Here is a tiny trained network, its code and every weight. The questions are about switching its units off for an input and a class, where a switched-off unit gives its printed mean instead of its output.

import numpy as np


def w(rows, s, z=0):
    codes = np.array(rows[::2]) - 128.0
    scale = np.full(codes.shape[1], s)
    scale[-1] = z or s
    return codes * scale


def f(y):
    return np.maximum(y, 0)


def log_softmax(a):
    a = a - a.max(-1, keepdims=True)
    return a - np.log(np.exp(a).sum(-1, keepdims=True))


def net(x, mask):
    res = np.array(x, float).reshape(1, 3) / 4 @ E
    y = f(res @ A[0][:, :-1].T + A[0][:, -1])
    res = res + np.where(mask, y, B[0][:, -1]) @ B[0][:, :-1]
    return log_softmax(res[-1] @ U[:, :-1].T + U[:, -1])


A, B = {}, {}
E = w([
[140,254,84,130],'x0',
[56,76,40,131],'x1',
[195,97,116,123],'x2',
],0.0075)
A[0] = w([
[152,251,175,128,246],'neuron 0',
[178,171,144,121,77],'neuron 1',
[145,181,100,149,130],'neuron 2',
[127,136,127,124,41],'neuron 3',
[151,175,77,126,17],'neuron 4',
[110,157,137,131,37],'neuron 5',
[205,126,83,134,19],'neuron 6',
[146,179,103,111,150],'neuron 7',
[201,206,189,128,122],'neuron 8',
[163,156,138,130,17],'neuron 9',
[159,76,220,128,12],'neuron 10',
[103,111,64,126,137],'neuron 11',
[122,6,73,129,73],'neuron 12',
[217,32,156,118,253],'neuron 13',
[31,121,187,128,93],'neuron 14',
],0.02,0.0024)
B[0] = w([
[86,128,230,174,245],'neuron 0',
[77,135,160,132,178],'neuron 1',
[176,119,168,120,181],'neuron 2',
[132,120,144,125,129],'neuron 3',
[167,133,134,69,174],'neuron 4',
[127,89,140,166,143],'neuron 5',
[83,118,77,171,163],'neuron 6',
[168,138,165,116,181],'neuron 7',
[37,150,188,158,230],'neuron 8',
[106,116,165,125,155],'neuron 9',
[181,108,34,128,202],'neuron 10',
[206,124,202,202,187],'neuron 11',
[41,138,184,142,228],'neuron 12',
[122,130,27,252,240],'neuron 13',
[27,140,70,119,179],'neuron 14',
],0.037,0.012)
U = w([
[250,138,164,94,22],'0',
[120,114,10,159,195],'1',
[204,99,25,36,1],'2',
[145,119,2,41,92],'3',
[97,139,178,153,231],'4',
],0.0081,0.0041)

Each question gives the input, the list of numbers given to net, and the class t.
The units are the neurons (one row each of A and B). Each row of codes is followed by its name. A weight is (code - 128) times the scale printed after its matrix; where a second scale follows, it is the last column's (A, B and U).
mask holds one flag per neuron, in row order. A switched-off neuron (its flag False) gives its mean, the last column of its row in B, instead of its output. The means were averaged over made-up inputs and are rounded, as every weight is.
A unit's drop is (log p(t) with every unit on - log p(t) with that unit switched off) / (log p(t) with every unit on - log p(t) with every unit switched off).
The circuit of an input: a set's keep is (log p(t) with only the set's units on - log p(t) with every unit switched off) / (log p(t) with every unit on - log p(t) with every unit switched off). Starting from the 12 units with the biggest drops (on a tie, the unit counted first), units are removed one at a time, each time the one whose removal leaves the highest keep (on an exact tie, the one counted first), for as long as the keep stays at least 0.8.
units of the circuit, in order: the units of the circuit, biggest drop first
top k neurons: the k neurons with the biggest drops, biggest first
drop of u: that unit's drop, to one decimal
input [-7,3,3], class 1: units of the circuit, in order -> (neuron 13)
input [-4,-6,-6], class 1: units of the circuit, in order -> (neuron 10; neuron 12)
input [-8,6,3], class 1: top 4 neurons -> (neuron 13; neuron 0; neuron 8; neuron 10)
input [-3,3,4], class 1: top 2 neurons -> (neuron 0; neuron 13)
input [2,1,0], class 0: top 2 neurons -> (neuron 8; neuron 12)
input [4,7,5], class 0: top 2 neurons -> (neuron 8; neuron 0)
input [6,4,-5], class 0: top 2 neurons -> (neuron 8; neuron 12)
input [6,8,-8], class 0: drop of neuron 11 -> 0.1
input [3,4,-3], class 0: top 2 neurons -> (neuron 8; neuron 12)
input [7,3,1], class 0: drop of neuron 14 -> 0.1
input [6,4,-6], class 0: drop of neuron 8 -> 0.3
